Below are the code and all the weights of a small trained network. Each question names an input and a target symbol and asks about switching units off, where a switched-off unit gives its printed mean instead of its output.

import numpy as np


def w(rows, s, z=0):
    codes = np.array(rows[::2]) - 128.0
    scale = np.full(codes.shape[1], s)
    scale[-1] = z or s
    return codes * scale


def norm(h):
    return h / np.sqrt((h * h).mean(-1, keepdims=True) + 1e-5)


def f(y):
    return y / 2 * (1 + np.tanh(0.7978845608 * (y + 0.044715 * y**3)))


def softmax(a):
    e = np.exp(a - a.max(-1, keepdims=True))
    return e / e.sum(-1, keepdims=True)


def log_softmax(a):
    a = a - a.max(-1, keepdims=True)
    return a - np.log(np.exp(a).sum(-1, keepdims=True))


def net(x, mask):
    ids = ['ΓΔΘΛΞΦαβεζημστψω'.index(c) for c in x.split()]
    T = len(ids)
    res = E[ids] + P[:T]
    q, k, v = (norm(res) @ M[0].T for M in (Q, K, V))
    z = softmax(np.where(np.tri(T) > 0, q @ k.T / 3**0.5, -1e9)) @ v
    res = res + np.where(mask[0], z, O[0][:, -1]) @ O[0][:, :-1]
    y = f(norm(res) @ A[0][:, :-1].T + A[0][:, -1])
    res = res + np.where(mask[1:17], y, B[0][:, -1]) @ B[0][:, :-1]
    return log_softmax(norm(res)[-1] @ U[:, :-1].T + U[:, -1])


Q, K, V, O, A, B = {}, {}, {}, {}, {}, {}
E = w([
[121,121,166,89,97],'Γ',
[121,123,164,91,95],'Δ',
[150,33,134,119,187],'Θ',
[128,118,162,103,118],'Λ',
[113,81,143,104,124],'Ξ',
[133,110,98,85,118],'Φ',
[214,117,136,158,104],'α',
[101,104,129,127,78],'β',
[102,252,53,171,126],'ε',
[134,108,172,112,118],'ζ',
[132,164,178,162,69],'η',
[198,145,97,37,132],'μ',
[114,102,118,171,124],'σ',
[169,187,121,114,102],'τ',
[120,120,164,90,93],'ψ',
[88,178,88,69,74],'ω',
],0.021)
P = w([
[66,255,95,186,183],'0',
[162,92,85,199,80],'1',
[169,123,111,194,96],'2',
[160,116,109,173,77],'3',
[154,119,112,161,72],'4',
[149,116,119,147,64],'5',
[142,112,116,141,72],'6',
[143,114,124,132,81],'7',
[143,117,125,130,85],'8',
[137,118,126,119,88],'9',
],0.0061)
Q[0] = w([
[74,49,155,116,143],'h1',
[67,124,248,126,35],'h1',
[177,161,202,83,152],'h1',
],0.013)
K[0] = w([
[42,5,143,175,138],'h1',
[3,172,228,151,81],'h1',
[73,223,251,98,255],'h1',
],0.0077)
V[0] = w([
[100,96,1,150,74],'h1',
[106,83,133,188,122],'h1',
[186,106,145,106,35],'h1',
],0.0061)
O[0] = w([
[109,254,189,80,239,223],'h1',
[122,204,151,195,126,149],'h1',
[59,101,69,112,154,252],'h1',
],0.0086,0.0032)
A[0] = w([
[172,167,93,86,72,98],'n1',
[196,89,102,195,164,114],'n2',
[118,72,138,131,152,122],'n3',
[159,201,104,147,107,141],'n4',
[218,119,187,101,83,102],'n5',
[66,120,109,90,93,92],'n6',
[156,121,144,87,183,107],'n7',
[226,91,168,115,147,137],'n8',
[108,101,218,212,145,111],'n9',
[215,177,102,167,131,3],'n10',
[74,117,192,65,165,103],'n11',
[168,87,153,84,110,216],'n12',
[178,171,163,78,125,137],'n13',
[175,39,127,53,190,82],'n14',
[88,116,2,178,149,175],'n15',
[157,106,108,154,224,99],'n16',
],0.011,0.0044)
B[0] = w([
[170,89,132,188,179,176],'n1',
[92,153,217,105,111,125],'n2',
[121,96,41,71,91,174],'n3',
[192,38,99,128,105,175],'n4',
[153,192,89,130,190,173],'n5',
[100,140,164,90,172,222],'n6',
[142,141,222,173,48,143],'n7',
[129,239,192,136,101,151],'n8',
[87,50,97,98,132,183],'n9',
[47,166,68,78,179,137],'n10',
[36,92,129,105,126,253],'n11',
[110,170,138,94,182,235],'n12',
[127,94,74,227,113,160],'n13',
[66,112,161,71,130,220],'n14',
[201,185,170,253,153,194],'n15',
[251,84,119,176,129,126],'n16',
],0.0073,0.0054)
U = w([
[136,132,144,106,114,77],'Γ',
[126,139,146,99,116,120],'Δ',
[160,95,209,119,139,134],'Θ',
[156,144,146,95,69,171],'Λ',
[158,198,190,123,127,168],'Ξ',
[80,75,82,134,132,233],'Φ',
[118,84,173,183,162,146],'α',
[45,180,195,172,88,47],'β',
[98,186,68,92,93,83],'ε',
[120,115,158,155,48,175],'ζ',
[186,138,121,54,167,49],'η',
[168,81,78,111,147,154],'μ',
[99,146,147,109,251,1],'σ',
[124,131,138,121,115,88],'τ',
[127,136,146,103,119,101],'ψ',
[124,141,141,115,125,81],'ω',
],0.015,0.0055)

Each question gives the input, a string of symbols that net reads in full, and the target symbol t.
The units are the heads (3 rows each of Q, K, V and O) and the neurons (one row each of A and B). Each row of codes is followed by its name. A weight is (code - 128) times the scale printed after its matrix; where a second scale follows, it is the last column's (O, A, B and U).
mask holds one flag per unit, heads first, then neurons. A switched-off unit (its flag False) gives its mean, the last column of its rows in O or B, instead of its output. The means were averaged over made-up inputs and are rounded, as every weight is.
A unit's drop is (log p(t) with every unit on - log p(t) with that unit switched off) / (log p(t) with every unit on - log p(t) with every unit switched off).
The circuit of an input: a set's keep is (log p(t) with only the set's units on - log p(t) with every unit switched off) / (log p(t) with every unit on - log p(t) with every unit switched off). Starting from the 12 units with the biggest drops (on a tie, the unit counted first), units are removed one at a time, each time the one whose removal leaves the highest keep (on an exact tie, the one counted first), for as long as the keep stays at least 0.8.
circuit, biggest first: the units of the circuit, biggest drop first
k most important neurons: the k neurons with the biggest drops, biggest first
drop of u: that unit's drop, to one decimal
input β Λ Γ, target β: circuit, biggest first -> h1, n13
input Λ Λ Ξ Ξ Ξ Ξ μ Λ, target Λ: circuit, biggest first -> h1, n8, n11, n5
input Ξ Ξ Λ, target Ξ: circuit, biggest first -> h1, n5
input Φ Ξ Λ ζ, target Φ: 2 most important neurons -> n7, n3
input ζ Ξ ψ Ξ Δ, target ζ: circuit, biggest first -> h1
input Ξ σ ε Φ σ ψ, target Ξ: circuit, biggest first -> h1, n5
input Φ Λ ψ Ξ Φ Φ Ξ β, target β: circuit, biggest first -> h1, n15, n9
input σ Ξ Ξ ω Φ Ξ Φ ψ, target σ: 2 most important neurons -> n5, n12
input Γ σ Φ Ξ η ε ζ ω Θ, target Θ: 3 most important neurons -> n16, n7, n8
input β Ξ ε ε ω Δ, target β: 2 most important neurons -> n13, n11
input Λ Ξ ε Φ ψ Ξ Λ, target Λ: 3 most important neurons -> n8, n11, n5
input Ξ α Λ, target Ξ: drop of n12 -> 0.0
input ε Ξ ε ζ Φ Ξ ω Θ, target Θ: drop of n2 -> 0.1
input Ξ ε Θ η β α, target Ξ: drop of n8 -> 0.6
input Λ ε μ ε Λ τ Ξ Ξ ψ, target Λ: most important neuron -> n11
input Ξ σ η ε Ξ ζ, target Ξ: 2 most important neurons -> n8, n5
input Ξ Γ σ σ η ε Δ σ ψ, target Ξ: 2 most important neurons -> n5, n8
